Here is a tiny trained network, its code and every weight. The questions are about switching its units off for an input and a class, where a switched-off unit gives its printed mean instead of its output.

import numpy as np


def w(rows, s, z=0):
    codes = np.array(rows[::2]) - 128.0
    scale = np.full(codes.shape[1], s)
    scale[-1] = z or s
    return codes * scale


def norm(h):
    return h / np.sqrt((h * h).mean(-1, keepdims=True) + 1e-5)


def f(y):
    return y / 2 * (1 + np.tanh(0.7978845608 * (y + 0.044715 * y**3)))


def log_softmax(a):
    a = a - a.max(-1, keepdims=True)
    return a - np.log(np.exp(a).sum(-1, keepdims=True))


def net(x, mask):
    res = np.array(x, float).reshape(1, 3) / 4 @ E
    u = 0
    for l in range(2):
        y = f(norm(res) @ A[l][:, :-1].T + A[l][:, -1])
        res = res + np.where(mask[u : u + 8], y, B[l][:, -1]) @ B[l][:, :-1]
        u += 8
    return log_softmax(norm(res)[-1] @ U[:, :-1].T + U[:, -1])


A, B = {}, {}
E = w([
[127,170,91,97,39,38],'x0',
[214,67,185,128,106,149],'x1',
[146,170,174,197,217,1],'x2',
],0.0041)
A[0] = w([
[106,99,26,13,141,200,80],'0.n1',
[63,136,49,134,132,128,1],'0.n2',
[123,163,46,142,78,105,147],'0.n3',
[253,70,211,117,85,99,23],'0.n4',
[183,37,138,69,116,138,95],'0.n5',
[138,128,113,146,17,71,116],'0.n6',
[55,201,65,180,115,115,114],'0.n7',
[59,143,45,109,179,135,73],'0.n8',
],0.0059,0.0019)
B[0] = w([
[182,168,117,189,160,109,253],'0.n1',
[89,116,143,63,212,96,146],'0.n2',
[137,3,122,112,50,115,198],'0.n3',
[74,194,136,30,177,147,198],'0.n4',
[114,179,117,92,209,61,176],'0.n5',
[30,36,170,147,119,197,209],'0.n6',
[203,142,179,78,158,215,210],'0.n7',
[158,106,165,18,141,93,172],'0.n8',
],0.0056,0.0033)
A[1] = w([
[126,254,142,167,149,93,136],'1.n1',
[126,132,151,134,129,45,80],'1.n2',
[114,115,102,163,217,186,145],'1.n3',
[97,129,120,122,175,125,105],'1.n4',
[101,125,143,57,147,147,74],'1.n5',
[150,136,68,103,76,213,145],'1.n6',
[124,117,93,61,67,90,4],'1.n7',
[198,7,157,179,155,179,241],'1.n8',
],0.0075,0.0033)
B[1] = w([
[174,135,37,134,96,156,218],'1.n1',
[138,84,203,179,169,174,159],'1.n2',
[97,49,198,106,56,102,231],'1.n3',
[153,141,164,140,69,128,147],'1.n4',
[180,204,65,98,155,88,174],'1.n5',
[191,143,197,253,226,67,241],'1.n6',
[99,127,219,135,165,159,162],'1.n7',
[82,168,58,106,83,102,252],'1.n8',
],0.006,0.004)
U = w([
[205,115,135,245,155,121,195],'0',
[167,159,165,17,194,129,179],'1',
[53,34,182,110,60,151,184],'2',
[132,155,20,77,70,141,145],'3',
[89,157,79,150,125,183,4],'4',
],0.011,0.0037)

Each question gives the input, the list of numbers given to net, and the class t.
The units are the neurons (one row each of A and B). Each row of codes is followed by its name. A weight is (code - 128) times the scale printed after its matrix; where a second scale follows, it is the last column's (A, B and U).
mask holds one flag per neuron, layer by layer. A switched-off neuron (its flag False) gives its mean, the last column of its row in B, instead of its output. The means were averaged over made-up inputs and are rounded, as every weight is.
A unit's drop is (log p(t) with every unit on - log p(t) with that unit switched off) / (log p(t) with every unit on - log p(t) with every unit switched off).
The circuit of an input: a set's keep is (log p(t) with only the set's units on - log p(t) with every unit switched off) / (log p(t) with every unit on - log p(t) with every unit switched off). Starting from the 12 units with the biggest drops (on a tie, the unit counted first), units are removed one at a time, each time the one whose removal leaves the highest keep (on an exact tie, the one counted first), for as long as the keep stays at least 0.8.
units of the circuit, in order: the units of the circuit, biggest drop first
most important unit: the unit with the biggest drop
top k neurons: the k neurons with the biggest drops, biggest first
top k neurons in layer l: the k neurons of layer l with the biggest drops, biggest first
input [-4,-3,0], class 2: units of the circuit, in order => (1.n3)
input [-8,6,7], class 2: top 4 neurons => (1.n3; 0.n1; 1.n6; 1.n5)
input [6,6,-3], class 1: top 2 neurons in layer 0 => (0.n4; 0.n5)
input [-3,-3,-3], class 3: top 2 neurons in layer 0 => (0.n1; 0.n6)
input [8,4,7], class 2: top 2 neurons in layer 1 => (1.n6; 1.n5)
input [5,-7,-7], class 0: top 3 neurons in layer 0 => (0.n1; 0.n4; 0.n5)
input [7,4,5], class 2: top 3 neurons => (0.n6; 1.n6; 0.n1)
input [-1,2,-1], class 3: top 2 neurons => (1.n1; 1.n6)
input [7,6,5], class 2: top 4 neurons => (0.n6; 1.n6; 0.n1; 0.n7)
input [3,6,1], class 1: top 2 neurons => (0.n4; 1.n8)
input [-3,-2,-2], class 3: top 3 neurons => (0.n6; 0.n1; 1.n6)
input [-3,1,-1], class 3: top 3 neurons in layer 1 => (1.n1; 1.n6; 1.n2)
input [-7,-7,1], class 1: top 4 neurons => (0.n8; 0.n6; 1.n5; 0.n3)
input [-5,-5,3], class 1: top 2 neurons => (0.n8; 0.n6)
input [-4,2,2], class 2: units of the circuit, in order => (1.n3; 1.n6)
input [-8,2,2], class 2: most important unit => 1.n3
input [-4,-5,-5], class 0: top 4 neurons => (1.n6; 0.n1; 0.n6; 0.n4)
input [-5,7,-5], class 1: top 4 neurons => (0.n5; 0.n4; 0.n6; 0.n3)
input [-1,-4,-6], class 0: top 2 neurons => (1.n6; 0.n1)
input [2,7,-6], class 1: units of the circuit, in order => (0.n5)
input [2,5,-3], class 1: top 2 neurons in layer 1 => (1.n8; 1.n1)
input [0,2,2], class 3: top 2 neurons in layer 1 => (1.n1; 1.n6)
